What can hang from each mark
Q_96: Q_579
Q_273: Q_120 Q_154 Q_841
Q_120: Q_36 Q_897
Q_154: Q_15 Q_273
Q_15: Q_96 Q_120 Q_273 Q_356
Q_841: Q_120 Q_154 Q_273 Q_897
Q_579: Q_15 Q_36 Q_96 Q_120
Q_356: Q_273 Q_897
Q_897: Q_36 Q_120 Q_841
Q_36: Q_120 Q_356 Q_579

Every row comes from one small tree of marks. The marks that hang from a mark follow it in brackets, in the order of their numbers. Every link used is in the known rows. Which tree was each row made from?
Each row is shifted at random along 4 fixed directions that mean nothing.
Known rows
Q_96{Q_579{Q_36{Q_356} Q_120}}: [ 115 -149  -81   61    7 -115    6   92  128   26 -279 -110   -5  213
  179 -199  -84  117  -40 -129  -97  175  -59 -189  -60  -55    1 -166
  206   83  161  -32   81 -161  -66 -173 -195   58 -284   58   12]
Q_15{Q_96 Q_356{Q_273}}: [  40  120  -89 -364  178 -269    6 -295 -163  -21  -76  -16 -121 -228
  -87   99  148  -56  -64  103  139  -29 -288   71 -274    4 -171   49
 -329   14   70  346   82   35  188  131  303   88  307  -46  -36]
Q_15{Q_96{Q_579} Q_273{Q_120 Q_154 Q_841} Q_356{Q_897}}: [  28  378  -69 -425  379 -233 -143 -303 -294  -75 -302   85 -400 -270
 -126   91   32  -39   56   92  213  -35 -300  104 -345   72 -195  204
 -465  191  292  202  112 -143  127   45  190   54  363  -55  -61]
Q_96{Q_579{Q_120{Q_36{Q_356} Q_897}}}: [ 140 -145  -39  -27   26 -177  -45  -90   46  -64 -181   14  -67   35
  107  -27    9  109   19   23  -75   64 -149   44 -151   74  -59  -37
   67   61  138  115  167  -93   33 -201  -38  238  -49  -76 -128]
Q_579{Q_15{Q_120 Q_356} Q_36 Q_96}: [ 113   12  -92 -258   38 -106   -7 -146  -14  -63 -224 -225  -51  -56
 -107    0  -43   83   83   73  -53    6 -301  -68 -118  -11 -104  -21
  -93   14  121  188  -63 -254  152  -90 -120  -15   -3   58 -102]
Q_120{Q_897{Q_36{Q_356 Q_579{Q_15 Q_96}} Q_841}}: [ 127 -432 -142  127 -239   41  136 -167  153 -225 -133 -106  -86    0
 -256  118  100  -68    2   55  -59   48 -144  155 -300  249    9   76
  244   30  -73  350   58 -207  116 -268 -154  481  -10 -202 -322]
Q_897{Q_36{Q_579{Q_15{Q_356}}} Q_120 Q_841}: [  37 -104  -54    7  104 -316  140 -158  120  129   14 -164  -25   48
  134  -52  117   40 -199 -191    8  195  -94  -62 -241 -144  -78 -190
  245  119   32  232  310  118  111  133   94  140    0   -5   19]
Q_15{Q_96{Q_579} Q_120 Q_273{Q_154 Q_841{Q_897}} Q_356}: [ -12  230 -121 -224  281  -79 -149  -89 -275  -91 -443 -130 -336  -26
 -171  -51 -155    8   35  -82  108   21 -207 -129 -156   62  -34  188
 -272  247  268   47  -71 -338  -50 -134   10  -73   92   27  -17]
Q_841{Q_120 Q_273{Q_154} Q_897{Q_36}}: [  -9 -233 -210  211 -257  114  376   45   99 -127 -346 -260   94  145
 -220  -95  -27  -77 -245 -177   43   66  -53 -224  -24    9  212   95
  196   25 -162  210  -32 -152  -62 -404    8   78 -152  -44  -22]
Q_96{Q_579{Q_15{Q_273{Q_120 Q_841} Q_356}}}: [  82  182 -104 -349  223 -190  -45 -168 -105   35 -224 -110 -169 -132
  -80  -17   23   45  -40   43   55  -11 -328  -95  -83 -152 -168  -17
 -234   36   86  191   42  -69  115  -13   85 -121  154   83   49]
Q_897{Q_36{Q_356} Q_841{Q_120}}: [  51 -234 -252 -160 -345  155  272 -235  171  -57  -39 -459   -6 -269
 -660  177  266 -179 -193  124   33 -142 -403  -68   18 -173  -35  148
   20 -160 -540  679  -93 -125  300 -277   85  -42  246   23 -124]
Q_273{Q_120{Q_36{Q_356}} Q_841{Q_897}}: [  71   -7 -181    6  -48 -105  223  -46   52  -25 -306 -139  -86  -49
  -23  -26   48  -17 -145 -100  104   56  -58  -87 -235  -41   33   56
   81  152  -34  176  124 -102   98 -183  112  109   62    4    2]
Q_15{Q_96 Q_273{Q_120{Q_36 Q_897{Q_841}} Q_154}}: [  14  120 -118 -154  184 -315  112 -191  -99   -7 -198   12 -188  -99
   56  -13   73    6  -59 -100  112   61 -124    1 -349   29  -88   10
  -99  230  168  191  179   -4  102    8  208  112  172 -108   -3]
Q_154{Q_15{Q_96 Q_273{Q_120{Q_897{Q_36{Q_579}}}}}}: [  27  -12 -199 -161   -4 -155  194 -116  -73   25 -148 -183  -94 -107
 -144  -23   82  -40 -138 -108   73   16 -180 -141 -165  -65  -74    9
  -80   94  -94  265  -12  -90  115  -71  213  -21  137   47   37]
Q_154{Q_15{Q_356} Q_273}: [ -21   -3 -123  -84   65 -109   83  -21  -51  -45 -132  -24  -30   53
   -2 -118  -76  -34 -142 -178  104  129  -51 -239 -136   -5  -34   43
  -60   81  128   -5  -47 -108  -11   16  140   43   -3  156   20]
Q_120{Q_36{Q_356 Q_579{Q_15{Q_273} Q_96}} Q_897{Q_841}}: [ 162 -122 -116 -129    2 -145  122 -201   43  -94 -130 -171 -126 -133
  -75   82   61   52  -15   70  -65  -10 -219  110 -219   35  -39  -61
   79   54  -17  269  102 -126  196 -113  -70  238   71    6 -153]
Q_96{Q_579{Q_15{Q_120}}}: [ 106 -523 -355  141 -373 -149  451   42  208  137 -182  -55  148  112
  -43  -82  347 -150 -195 -181  -12   60  -87 -153 -302  -12  -39  -90
  240   22 -292  439   34  122   45 -254  243  122 -116 -392   96]
Q_356{Q_897{Q_36{Q_579} Q_120 Q_841{Q_273{Q_154}}}}: [  27  396  242 -200  596 -486 -232 -284 -116   31   26  102 -195  -10
  494  -54 -132  216  -98  -47  121  252  -62   96 -244  -82 -126 -186
  -40  191  552 -142  550  157   62  420   73  248  127  222  -32]
Q_96{Q_579{Q_15{Q_273} Q_36{Q_356} Q_120{Q_897}}}: [ 158   59  -58 -223  137 -222   -1  -56   22   73 -216 -140  -50    8
  143 -119  -42  168    8   13 -106   61 -254 -125  -12 -167 -109 -203
    3   23  147   56   91  -95   76  -82 -144  -83 -117  117   51]
Q_36{Q_120{Q_897} Q_356 Q_579{Q_15 Q_96}}: [ 198  -19  -59  -32   35  -73   62   46   12  -33 -286 -375  -78  105
  107 -110 -168  139  -67  -29  -93  113  -96  -78  -74 -109   70 -237
  205   83   59  -23   37 -275   31  -68 -239   84 -193  287    8]
Q_15{Q_96 Q_120{Q_36{Q_579}} Q_356{Q_273 Q_897}}: [  58  169 -238 -203  153 -314  219   26 -106  258 -197 -249 -109  -55
  209 -172   58   21 -192 -300   38   90  -57 -270 -200 -269  -42 -142
  -26  203   -6  100   80  -59   62   48  230 -249   16  145  287]
Q_96{Q_579{Q_15{Q_273{Q_154 Q_841{Q_120{Q_897}}} Q_356}}}: [  96 -261 -213  -39 -118  -69  175 -163    8 -127 -289  101 -102  -59
 -216   73  180 -128  -21   32   55  -22 -226   85 -342  201  -64  159
  -60   55  -16  367   33  -66   73 -290  113  288   79 -361 -141]
Q_841{Q_154{Q_15{Q_356}} Q_273{Q_120{Q_897}}}: [  -6 -216  -81  232   23    9   19   30  -23 -261 -370   52    4  255
   56 -143 -217   18  -70 -176   58  190   68 -102 -212  286  182  122
  133  140  311 -125   13 -207 -168 -260  -69  370 -241  -84 -158]
Q_36{Q_120{Q_897} Q_356{Q_273} Q_579}: [ 191 -119  -97  -40  -30  -49  106  -67   10  -64 -209 -150 -113  -57
  -10    4    9  -28 -114   38   10   48 -125   69 -218    1   20  -66
   97   57  -50  161  108 -157   98 -120  -52  268  -20   91  -49]
Q_579{Q_15 Q_36 Q_96}: [ 123 -226  -62   18  -25 -258  148 -108  124  -73 -175   77   64  119
  214  -49   52   65   23  -14  -30  159  -77   46 -364  169  -72 -152
  139   64  248  128  155   -9   74   -5  -50  350 -141 -181 -131]
Q_154{Q_15{Q_96} Q_273{Q_120}}: [ -25 -189 -323   -2 -217 -190  478   11   50  134 -110 -115   96   -9
  -63 -113  218 -158 -268 -270  144   78  -31 -295 -253  -94  -50  -24
   40   85 -232  305  -42   80   86  -63  413  -43   34  -55  173]
Q_579{Q_15{Q_120{Q_897} Q_356{Q_273{Q_841}}} Q_36 Q_96}: [  91 -115 -187   71  -37   10   98  123   67  -73 -414 -204  -85  208
   40 -207 -210   71   70 -225 -112  182  -33 -259 -159   50   45  -47
  219  177  212 -101 -120 -427  -63 -291 -360    9 -339   71  -40]
Q_15{Q_96 Q_120{Q_36{Q_579} Q_897{Q_841}} Q_273{Q_154}}: [  31 -130 -319   24 -109 -116  320   35    3   76 -297 -280 -132   28
 -113 -117   73  -60 -136 -293   -7   47  -64 -233 -228  -71   50  -22
  154  262 -134  231  -39 -180   28 -235   87  -77  -41  -83  108]
Q_36{Q_120 Q_579{Q_96}}: [ 129 -192 -119  113 -164  202   26  120   58 -170 -373 -404 -101  182
 -198 -114 -230   37  -41  -74  -93   92  -83 -171    9   18  124  -37
  229   83  -44   18 -160 -497  -69 -317 -332   95 -231  245 -112]
Q_897{Q_36{Q_356} Q_120 Q_841{Q_154{Q_15 Q_273}}}: [ -63    5    8   51  165 -153   11  -60   97   20  -23 -220  -14  142
   90 -157 -116   65 -219 -242   51  258  -24 -236  -35 -157   37 -115
  223   93  159  -26  180  -12   -1  103  -39   53 -125  266    7]
Q_356{Q_273{Q_120 Q_154{Q_15} Q_841} Q_897{Q_36}}: [  16  208 -106 -132   90  -20   77 -132  -26  -86 -234   30 -253 -121
 -101  -32  -30 -107  -72  -83  193  110 -108  -82 -268   -5  -86  156
 -100  145  143   63  109 -174   94  -89   18  101  150  104  -49]
Q_36{Q_356 Q_579{Q_15{Q_273{Q_120}} Q_96}}: [ 161  101 -161 -316  102 -344  291 -130  -11  206 -129 -301   18 -136
  102  -37  168   29 -199   10   50   10 -255  -80 -197 -312 -101 -301
  -45   14 -111  307  130  126  241  198  195 -121   82  135  221]
Q_15{Q_120 Q_356{Q_897{Q_841}}}: [  48  250  -42 -339  258 -282  -96 -203 -139   84  -61 -108 -142 -157
   73   11   32   50  -77   -3  107   35 -214  -66 -174 -154 -139   12
 -192  106  148  140  170  -17  151  177  206  -57  237  119   45]
Q_36{Q_356{Q_897} Q_579}: [ 154 -111  -70  -32    5 -103   55  -86   15  -83 -177  -27  -92   -2
   74   11   35  -24 -102   31   60   87  -65   90 -302   75    8  -45
   71   64   84  125  158  -95   65   14   16  343   18    8  -87]
Q_36{Q_356{Q_273{Q_120{Q_897{Q_841}} Q_154}} Q_579}: [  86  228  -54  -83  280 -224   48   21  -32   95 -242 -198 -152   74
  280 -192 -138   86 -191 -187   68  204   -6 -177 -153 -236   30 -232
  112  194  197 -127  207  -53   13  131  -50  -20  -85  309  174]
Q_96{Q_579{Q_15{Q_273 Q_356{Q_897}} Q_36 Q_120}}: [ 150 -273 -153  -27  -82 -145  123  -76   88  -24 -254  116  -27   45
   38  -46  112  -14   45  -21  -59   68 -176   10 -295  143 -106  -14
   59   50  123  214   77 -103   38 -230  -72  234 -140 -279  -93]

Which tree is each row?
[  93 -202 -153   93    6 -119  125  -88   22 -160 -332  249 -149   59
   68  -24   25  -84   32 -128   78  144    1   84 -538  313  -35  141
   86  216  277   85  123 -178   -8 -179  -12  450  -68 -316 -165]
Q_579{Q_15{Q_273{Q_120{Q_36} Q_841} Q_356{Q_897}}}
[  84  129 -122  -30   80 -118  184   39   21   52 -266  -70 -127   29
  171 -154  -28  -72 -197 -162  158  188   29 -152 -276 -133   20  -96
   90  161  105  -45  148  -65   29   53   29   83  -64  185  143]
Q_36{Q_120 Q_356{Q_273{Q_154{Q_15} Q_841} Q_897}}
[  83 -455 -228   92 -337   42  251 -104  100 -168 -224   -3   42  -12
 -250   68  210 -178 -100   44   74    0 -130   68 -315  264   51  135
   53  -32 -135  400  -32  -71   78 -284  130  409  -10 -305 -188]
Q_841{Q_154{Q_15{Q_96{Q_579{Q_36{Q_120 Q_356{Q_897}}}}}}}
[ -10  -81 -131  -50  -14   16   23  -84  -74 -175 -268  -95  -49   28
 -180  -35  -66  -64  -82  -49  107   60 -131 -104 -158  128   50  138
  -99   44  101  126  -89 -185    1 -148   76  150   12   -1 -106]
Q_841{Q_154{Q_15{Q_96 Q_356{Q_273{Q_120}}}}}
[  51   34 -145 -184  -41  -93  138 -136  -28  -44 -185 -192  -76  -94
 -173   12   51  -39 -100   -5   91  -13 -217  -91 -157  -52  -44   36
 -107   71  -48  244   -6  -93  152  -71  163   18  161   56  -22]
Q_273{Q_154{Q_15{Q_120{Q_36{Q_579{Q_96}}}}}}
[  36  168 -150 -231   26 -166  235 -149   14   90  -89 -108  -58 -199
  -18  -30  126  -67 -204  -69  146   33 -182 -142 -149 -228  -76   -9
  -90   25  -86  220  140   76  192    0  231  -78  184  141  107]
Q_356{Q_273{Q_841{Q_154{Q_15}}} Q_897{Q_120{Q_36}}}
[  80 -177 -146  -98  -79  -83  105 -235   39  -88  -67  -13 -121 -146
 -204  132  196 -125  -83   42   78    9 -189  111 -335  110  -84  132
  -15   32  -54  393  121  -65  165  -60  121  302  206 -169 -174]
Q_15{Q_356{Q_897{Q_36{Q_579} Q_841}}}
[ 135   43  -43 -117   73  -60   -9  -68  -17  -70 -186 -151 -119  -48
   15  -38  -74   26  -80   37   22   72 -142  -19 -113  -69  -10  -50
   21   39   54   58   86 -176   75  -73  -80  133   -4  201  -34]
Q_36{Q_120{Q_897} Q_356{Q_273}}
[  97  148  117  -52  284  -91 -234  -55 -107 -150 -217 -167 -190   98
  168  -92 -335  202  -40  -24  -14  154  -63  -38  -23    9   58  -87
   72  168  342 -218  152 -263  -46   13 -210  203  -76  362 -111]
Q_36{Q_120{Q_897{Q_841{Q_154{Q_273}}}} Q_579}
[ 113    7 -140 -112   47 -159  149   37   90  110 -228 -205   20   75
  166 -188  -39   61 -103 -145  -29  146 -112 -247 -111 -203  -35 -210
  124   63   86   18   40 -101   65  -14  -99  -96 -192  154  139]
Q_579{Q_15{Q_120} Q_36{Q_356{Q_273}}}
[  28  -32  100 -104  180 -194 -152 -353   -3 -169    6   60 -114 -103
  -36  137   21   50  -32  111   81   78 -210  188 -230  150 -108  104
  -50   50  218  231  297    0  143   40   82  403  207  -54 -283]
Q_897{Q_36 Q_841{Q_120}}
[  17  220  -34 -313  241 -174  -83 -163 -138  -31  -96  -64 -104 -102
   -2  -37  -71   26 -101   -5  118   62 -208 -131  -79 -102 -113   11
 -245   19  168   47   30  -58   95  127  154  -28  168  239   14]
Q_154{Q_15{Q_356{Q_273}}}
